Here is a tiny trained network, its code and every weight. The questions are about switching its units off for an input and a class, where a switched-off unit gives its printed mean instead of its output.

import numpy as np


def w(rows, s, z=0):
    codes = np.array(rows[::2]) - 128.0
    scale = np.full(codes.shape[1], s)
    scale[-1] = z or s
    return codes * scale


def f(y):
    return np.maximum(y, 0)


def log_softmax(a):
    a = a - a.max(-1, keepdims=True)
    return a - np.log(np.exp(a).sum(-1, keepdims=True))


def net(x, mask):
    res = np.array(x, float).reshape(1, 7) / 4 @ E
    y = f(res @ A[0][:, :-1].T + A[0][:, -1])
    res = res + np.where(mask, y, B[0][:, -1]) @ B[0][:, :-1]
    return log_softmax(res[-1] @ U[:, :-1].T + U[:, -1])


A, B = {}, {}
E = w([
[83,251,123,229,223,208],'x0',
[177,71,149,147,100,164],'x1',
[17,210,147,119,60,109],'x2',
[110,126,45,149,2,190],'x3',
[138,129,174,16,80,221],'x4',
[58,115,13,6,169,185],'x5',
[118,78,103,109,174,113],'x6',
],0.0075)
A[0] = w([
[126,55,212,71,195,17,176],'N0',
[49,165,98,79,22,240,191],'N1',
[192,110,2,184,103,73,184],'N2',
[67,130,83,82,85,235,148],'N3',
[173,93,152,110,150,54,132],'N4',
[90,121,192,68,194,124,243],'N5',
[136,221,213,216,157,88,188],'N6',
[74,241,165,218,142,105,138],'N7',
[158,105,150,93,155,100,100],'N8',
[115,176,231,172,191,233,205],'N9',
[187,58,162,130,78,131,163],'N10',
[98,124,48,71,72,51,254],'N11',
[110,178,82,198,164,114,87],'N12',
[130,99,121,112,178,61,178],'N13',
[72,146,27,116,95,124,171],'N14',
[113,110,66,88,214,210,198],'N15',
[147,86,68,148,104,206,182],'N16',
[168,67,220,144,52,109,194],'N17',
[227,62,173,176,63,128,147],'N18',
[113,148,9,205,149,131,81],'N19',
[148,127,141,124,196,211,130],'N20',
[49,105,131,75,75,147,168],'N21',
[106,226,176,164,127,116,139],'N22',
[111,173,27,155,219,135,194],'N23',
],0.0095,0.0037)
B[0] = w([
[124,41,129,175,183,93,229],'N0',
[78,96,177,23,73,164,225],'N1',
[111,107,83,201,73,73,194],'N2',
[100,106,110,4,122,191,196],'N3',
[134,36,171,165,123,79,187],'N4',
[142,75,203,140,240,178,191],'N5',
[118,213,196,222,135,125,245],'N6',
[79,182,173,181,123,137,229],'N7',
[148,70,109,164,156,132,160],'N8',
[163,229,169,126,140,201,222],'N9',
[205,52,33,143,23,97,201],'N10',
[80,53,118,105,122,78,202],'N11',
[114,168,133,156,98,78,187],'N12',
[98,40,100,173,163,84,183],'N13',
[25,161,48,77,76,103,185],'N14',
[157,93,39,115,177,239,197],'N15',
[172,126,81,43,103,162,178],'N16',
[213,93,150,147,70,45,225],'N17',
[230,171,122,170,37,81,220],'N18',
[101,254,80,133,105,136,189],'N19',
[198,222,110,186,161,217,173],'N20',
[123,102,135,35,145,81,183],'N21',
[87,162,198,105,189,109,195],'N22',
[52,131,121,211,164,183,215],'N23',
],0.0067,0.013)
U = w([
[154,140,103,110,164,219,252],'0',
[63,120,123,54,90,147,176],'1',
[185,113,132,141,49,88,59],'2',
[104,179,248,138,129,131,120],'3',
[119,103,120,71,124,113,11],'4',
[128,75,151,132,188,105,218],'5',
[68,153,73,153,132,100,148],'6',
],0.013,0.0014)

Each question gives the input, the list of numbers given to net, and the class t.
The units are the neurons (one row each of A and B). Each row of codes is followed by its name. A weight is (code - 128) times the scale printed after its matrix; where a second scale follows, it is the last column's (A, B and U).
mask holds one flag per neuron, in row order. A switched-off neuron (its flag False) gives its mean, the last column of its row in B, instead of its output. The means were averaged over made-up inputs and are rounded, as every weight is.
A unit's drop is (log p(t) with every unit on - log p(t) with that unit switched off) / (log p(t) with every unit on - log p(t) with every unit switched off).
The circuit of an input: a set's keep is (log p(t) with only the set's units on - log p(t) with every unit switched off) / (log p(t) with every unit on - log p(t) with every unit switched off). Starting from the 12 units with the biggest drops (on a tie, the unit counted first), units are removed one at a time, each time the one whose removal leaves the highest keep (on an exact tie, the one counted first), for as long as the keep stays at least 0.8.
units of the circuit, in order: the units of the circuit, biggest drop first
k most important neurons: the k neurons with the biggest drops, biggest first
drop of u: that unit's drop, to one decimal
input [3,-5,6,7,-7,5,-5], class 1: 2 most important neurons => (N1 N3)
input [-6,-3,1,-7,5,-3,-8], class 2: units of the circuit, in order => (N17)
input [8,0,5,-2,3,8,-7], class 0: 3 most important neurons => (N15 N20 N9)
input [-6,-3,-2,7,-5,2,-2], class 1: units of the circuit, in order => (N14 N6)
input [-2,0,-7,6,5,3,-1], class 1: 2 most important neurons => (N1 N3)
input [-5,-2,-3,-6,6,6,-8], class 5: units of the circuit, in order => (N5 N0)
input [3,-8,-7,2,0,-2,5], class 0: units of the circuit, in order => (N15 N17)
input [-3,-1,1,-7,-1,-8,2], class 2: 3 most important neurons => (N18 N17 N10)
input [4,-3,0,6,-4,7,5], class 1: units of the circuit, in order => (N3 N1)
input [-5,-8,-7,-7,8,8,-6], class 5: 3 most important neurons => (N0 N9 N5)
input [5,5,-4,-7,-6,5,-8], class 0: 3 most important neurons => (N15 N20 N17)
input [8,2,4,5,5,3,5], class 1: 3 most important neurons => (N1 N14 N3)
input [-5,-8,7,7,1,-3,-5], class 1: drop of N12 => 0.0
input [6,-4,-6,-2,-4,1,4], class 0: units of the circuit, in order => (N15)
input [-4,-8,-8,-1,3,5,5], class 5: drop of N11 => 0.1
input [4,-5,-8,-8,-4,5,4], class 0: drop of N17 => 0.2
